Below are the code and all the weights of a small trained network. Each question names an input and a class and asks about switching units off, where a switched-off unit gives its printed mean instead of its output.

import numpy as np


def w(rows, s, z=0):
    codes = np.array(rows[::2]) - 128.0
    scale = np.full(codes.shape[1], s)
    scale[-1] = z or s
    return codes * scale


def norm(h):
    return h / np.sqrt((h * h).mean(-1, keepdims=True) + 1e-5)


def f(y):
    return y / 2 * (1 + np.tanh(0.7978845608 * (y + 0.044715 * y**3)))


def log_softmax(a):
    a = a - a.max(-1, keepdims=True)
    return a - np.log(np.exp(a).sum(-1, keepdims=True))


def net(x, mask):
    res = np.array(x, float).reshape(1, 3) / 4 @ E
    u = 0
    for l in range(3):
        y = f(norm(res) @ A[l][:, :-1].T + A[l][:, -1])
        res = res + np.where(mask[u : u + 9], y, B[l][:, -1]) @ B[l][:, :-1]
        u += 9
    return log_softmax(norm(res)[-1] @ U[:, :-1].T + U[:, -1])


A, B = {}, {}
E = w([
[22,110,159,32,85,170],'x0',
[114,118,255,177,108,203],'x1',
[174,167,155,95,71,53],'x2',
],0.0078)
A[0] = w([
[172,148,175,130,122,222,104],'0.n1',
[113,181,95,16,147,93,54],'0.n2',
[118,148,106,136,79,128,64],'0.n3',
[208,176,148,100,144,70,34],'0.n4',
[159,188,239,180,81,128,17],'0.n5',
[127,172,191,80,151,117,45],'0.n6',
[131,140,173,161,168,48,3],'0.n7',
[2,106,129,152,133,198,113],'0.n8',
[151,82,108,182,139,170,63],'0.n9',
],0.0091,0.0036)
B[0] = w([
[54,93,109,176,106,170,196],'0.n1',
[117,59,117,254,93,84,202],'0.n2',
[170,90,105,156,101,165,115],'0.n3',
[168,235,141,59,120,124,183],'0.n4',
[82,130,75,169,12,188,229],'0.n5',
[178,66,133,48,61,173,138],'0.n6',
[142,129,55,93,149,188,131],'0.n7',
[216,75,185,48,171,232,253],'0.n8',
[60,157,173,130,160,116,159],'0.n9',
],0.0079,0.0051)
A[1] = w([
[87,162,136,146,251,121,40],'1.n1',
[194,154,160,93,103,150,107],'1.n2',
[114,109,138,135,238,168,133],'1.n3',
[139,174,125,114,97,193,78],'1.n4',
[165,205,85,75,83,103,187],'1.n5',
[191,146,185,164,93,155,78],'1.n6',
[21,95,182,106,60,124,4],'1.n7',
[70,136,105,185,161,133,66],'1.n8',
[114,209,111,171,109,145,36],'1.n9',
],0.012,0.0046)
B[1] = w([
[250,134,75,137,92,161,171],'1.n1',
[160,225,44,68,140,109,177],'1.n2',
[145,163,9,67,133,172,243],'1.n3',
[90,177,71,177,107,118,183],'1.n4',
[64,83,112,38,160,98,254],'1.n5',
[74,177,134,81,39,82,185],'1.n6',
[254,85,168,124,133,134,222],'1.n7',
[193,155,84,165,116,61,157],'1.n8',
[141,203,110,116,158,80,156],'1.n9',
],0.0089,0.0054)
A[2] = w([
[18,107,100,157,133,83,83],'2.n1',
[106,112,181,73,247,193,32],'2.n2',
[131,105,122,117,198,51,69],'2.n3',
[109,80,119,127,206,143,43],'2.n4',
[174,41,173,126,119,65,5],'2.n5',
[96,71,138,144,84,182,76],'2.n6',
[179,120,128,86,225,103,43],'2.n7',
[121,103,167,78,153,122,130],'2.n8',
[130,137,134,66,250,127,49],'2.n9',
],0.014,0.0028)
B[2] = w([
[113,105,73,192,59,117,185],'2.n1',
[7,99,36,144,164,61,255],'2.n2',
[86,94,177,163,138,135,230],'2.n3',
[71,128,141,97,126,133,165],'2.n4',
[162,113,105,106,187,103,206],'2.n5',
[135,129,211,83,126,164,255],'2.n6',
[152,144,201,166,155,127,231],'2.n7',
[148,139,109,164,156,142,181],'2.n8',
[104,156,201,172,162,159,250],'2.n9',
],0.014,0.0044)
U = w([
[237,173,53,169,170,155,147],'0',
[222,53,158,64,160,94,135],'1',
[95,44,76,205,119,38,86],'2',
[121,180,242,168,209,73,202],'3',
[97,213,136,254,65,132,3],'4',
[147,126,248,103,57,206,179],'5',
[113,194,61,23,83,57,96],'6',
[17,92,102,83,177,189,172],'7',
],0.021,0.0052)

Each question gives the input, the list of numbers given to net, and the class t.
The units are the neurons (one row each of A and B). Each row of codes is followed by its name. A weight is (code - 128) times the scale printed after its matrix; where a second scale follows, it is the last column's (A, B and U).
mask holds one flag per neuron, layer by layer. A switched-off neuron (its flag False) gives its mean, the last column of its row in B, instead of its output. The means were averaged over made-up inputs and are rounded, as every weight is.
A unit's drop is (log p(t) with every unit on - log p(t) with that unit switched off) / (log p(t) with every unit on - log p(t) with every unit switched off).
The circuit of an input: a set's keep is (log p(t) with only the set's units on - log p(t) with every unit switched off) / (log p(t) with every unit on - log p(t) with every unit switched off). Starting from the 12 units with the biggest drops (on a tie, the unit counted first), units are removed one at a time, each time the one whose removal leaves the highest keep (on an exact tie, the one counted first), for as long as the keep stays at least 0.8.
circuit, biggest first: the units of the circuit, biggest drop first
most important unit: the unit with the biggest drop
k most important neurons of layer l: the k neurons of layer l with the biggest drops, biggest first
drop when u is switched off: that unit's drop, to one decimal
input [-5,-1,8], class 6: circuit, biggest first => [1.n6]
input [8,1,7], class 1: circuit, biggest first => [1.n7 2.n5]
input [7,2,7], class 1: circuit, biggest first => [1.n7 2.n5]
input [-3,-8,-4], class 2: circuit, biggest first => [0.n8 1.n2]
input [-5,-2,-2], class 3: circuit, biggest first => [0.n1 2.n7]
input [-2,3,0], class 4: 2 most important neurons of layer 0 => [0.n8 0.n6]
input [-7,6,-5], class 4: 2 most important neurons of layer 2 => [2.n5 2.n8]
input [2,-1,4], class 1: 2 most important neurons of layer 1 => [1.n4 1.n9]
input [-5,6,7], class 6: 2 most important neurons of layer 0 => [0.n4 0.n2]
input [-5,5,-4], class 4: 2 most important neurons of layer 2 => [2.n5 2.n8]
input [-4,6,0], class 4: 2 most important neurons of layer 0 => [0.n8 0.n6]
input [3,-3,8], class 2: 2 most important neurons of layer 0 => [0.n2 0.n8]
input [6,1,2], class 1: 2 most important neurons of layer 1 => [1.n7 1.n5]
input [0,-7,8], class 2: most important neuron of layer 0 => [0.n2]
input [5,-4,1], class 1: drop when 0.n2 is switched off => 0.3
input [1,3,6], class 6: 2 most important neurons of layer 0 => [0.n2 0.n4]
input [-1,-2,-5], class 0: drop when 1.n1 is switched off => 0.7
input [2,-1,0], class 1: drop when 0.n2 is switched off => 0.7
input [-6,4,3], class 6: 2 most important neurons of layer 0 => [0.n4 0.n2]
input [-6,6,-4], class 4: most important unit => 0.n8
